Read these off the array that follows.
1) Report the 2nd smallest entry.
2) Report the entry directly above 59.
3) Report the top-left entry.
4) Report the last entry, reading row by row.
5) Report the second-last entry, reading row by row.
6) Report the 4th-last entry, reading row by row.
7) Report the entry just left of 75.
48	12	39	62	53	84	32	49
37	60	44	41	44	75	52	49
29	42	36	59	46	9	56	42
1) 12
2) 41
3) 48
4) 42
5) 56
6) 46
7) 44

Read these off the grid that follows. Indices start at 0.
1) Give the entry at row 0, column 1.
2) Give the entry in the bottom-left corner.
3) Give the entry directly above the largest entry.
4) Give the entry in row 0 and column 0.
5) Give the entry in row 2 and column 0.
6) Give the entry in row 1 and column 0.
7) Give the entry in the top-right corner.
8) Give the entry at row 0, column 2.
5	7	4	5	8	4	2	3
2	7	2	3	6	6	7	3
4	5	6	3	6	2	8	4
5	6	3	5	8	4	2	2
4	5	7	4	5	2	8	3
3	6	1	3	7	7	5	3
2	6	1	3	7	6	6	3
4	6	3	6	9	5	3	2
3	6	1	4	7	7	4	3
1) 7
2) 3
3) 7
4) 5
5) 4
6) 2
7) 3
8) 4

Read these off the matrix that follows.
1) Find the first entry in the row that holds the largest entry.
2) Find the median entry.
3) Find the largest entry in the last row.
4) Find the first entry, reading row by row.
5) Find the last entry, reading row by row.
6) Find the entry just left of 1.7.
7) Find the third entry, reading row by row.
8) Find the entry directly below -4.8.
-6.0; -14.0; 6.8; 0.2; -31.6
-6.1; -4.8; 7.7; 3.4; -17.1
8.9; 16.2; -10.3; -2.1; 39.8
1.2; 1.4; 0.2; -1.2; 3.3
6.9; 14.5; -10.0; 0.2; 34.4
2.0; 2.1; 5.9; -4.0; 1.7
-0.1; 9.4; -3.4; 5.0; 16.9
3.0; 9.0; 0.8; -1.0; 16.8
-5.2; -4.3; 4.2; 3.1; -12.4
1) 8.9
2) 1.4
3) 4.2
4) -6.0
5) -12.4
6) -4.0
7) 6.8
8) 16.2

[[230 129 134 231 150 133 121 198 185 227 111 136 158 127 133 147]
 [ 56 152 148  79 119 158 217 157 171  79 186 102 154 184 144 108]
 [100 149 118 138 120 103 163 201 213 116  64   8 215 157  78  77]
 [152 157 110 223 159 107 117 185 164 164  63 110 210 138 131 132]
 [159 132 200  57 166 212 191  91 140 127 233 199 112 179 174 201]]
The entry just left of 166 -> 57
The first entry of the smallest entry's row is 100
The entry just left of 107 is 159
The third entry in reading order -> 134
The first entry in the row that holds the largest entry -> 159
What is the entry just left of 103?
A: 120
What is the entry directly above 119?
A: 150
What is the largest entry in the first row?
A: 231
The entry in the top-right corner is 147
What is the entry just left of the smallest entry?
A: 64
What is the entry in the bottom-right corner?
A: 201
What is the second entry on the diagonal from the top-right corner?
A: 144
The 2nd entry on the main diagonal is 152
The entry directly above 171: 185
What is the 1st entry, reading row by row?
A: 230
What is the entry just right of 64?
A: 8
What is the third entry on the diagonal from the top-right corner?
A: 157
The smallest entry in the last column is 77
The second entry, reading row by row -> 129
The entry directly above the smallest entry is 102
The entry just left of 210: 110
What is the top entry of the column that holds the largest entry?
A: 111
What is the top entry of the column that holds the smallest entry?
A: 136
What is the entry just left of 111?
A: 227
The entry just left of 112: 199
What is the largest entry in the last row?
A: 233

array([[6, 6, 5, 6, 7, 6],
       [6, 8, 6, 6, 6, 7],
       [6, 6, 5, 5, 6, 6],
       [6, 6, 5, 6, 5, 6],
       [6, 6, 6, 7, 6, 5],
       [5, 5, 6, 6, 6, 5],
       [6, 5, 6, 6, 6, 5],
       [2, 5, 4, 7, 6, 6],
       [5, 6, 5, 6, 6, 6],
       [6, 5, 6, 6, 7, 7],
       [5, 6, 6, 6, 5, 6]])
Indices start at 0.
Which number is the entry directly above 8? 6
Which number is the bottom-left entry? 5
Which number is the maximum? 8
The entry at row 0, column 2 is 5
Which number is the entry at row 2, column 0? 6
The entry just left of the largest entry is 6
Which number is the top-left entry? 6
Which number is the entry directly below the largest entry? 6
Which number is the entry in the top-right corner? 6
The entry in row 1 and column 2: 6
The entry just right of the smallest entry -> 5
The bottom entry of the column that holds the largest entry -> 6
The entry in the bottom-right corner -> 6
Which number is the entry directly above the smallest entry? 6
The entry just right of 4: 7
Which number is the entry directly below the smallest entry? 5
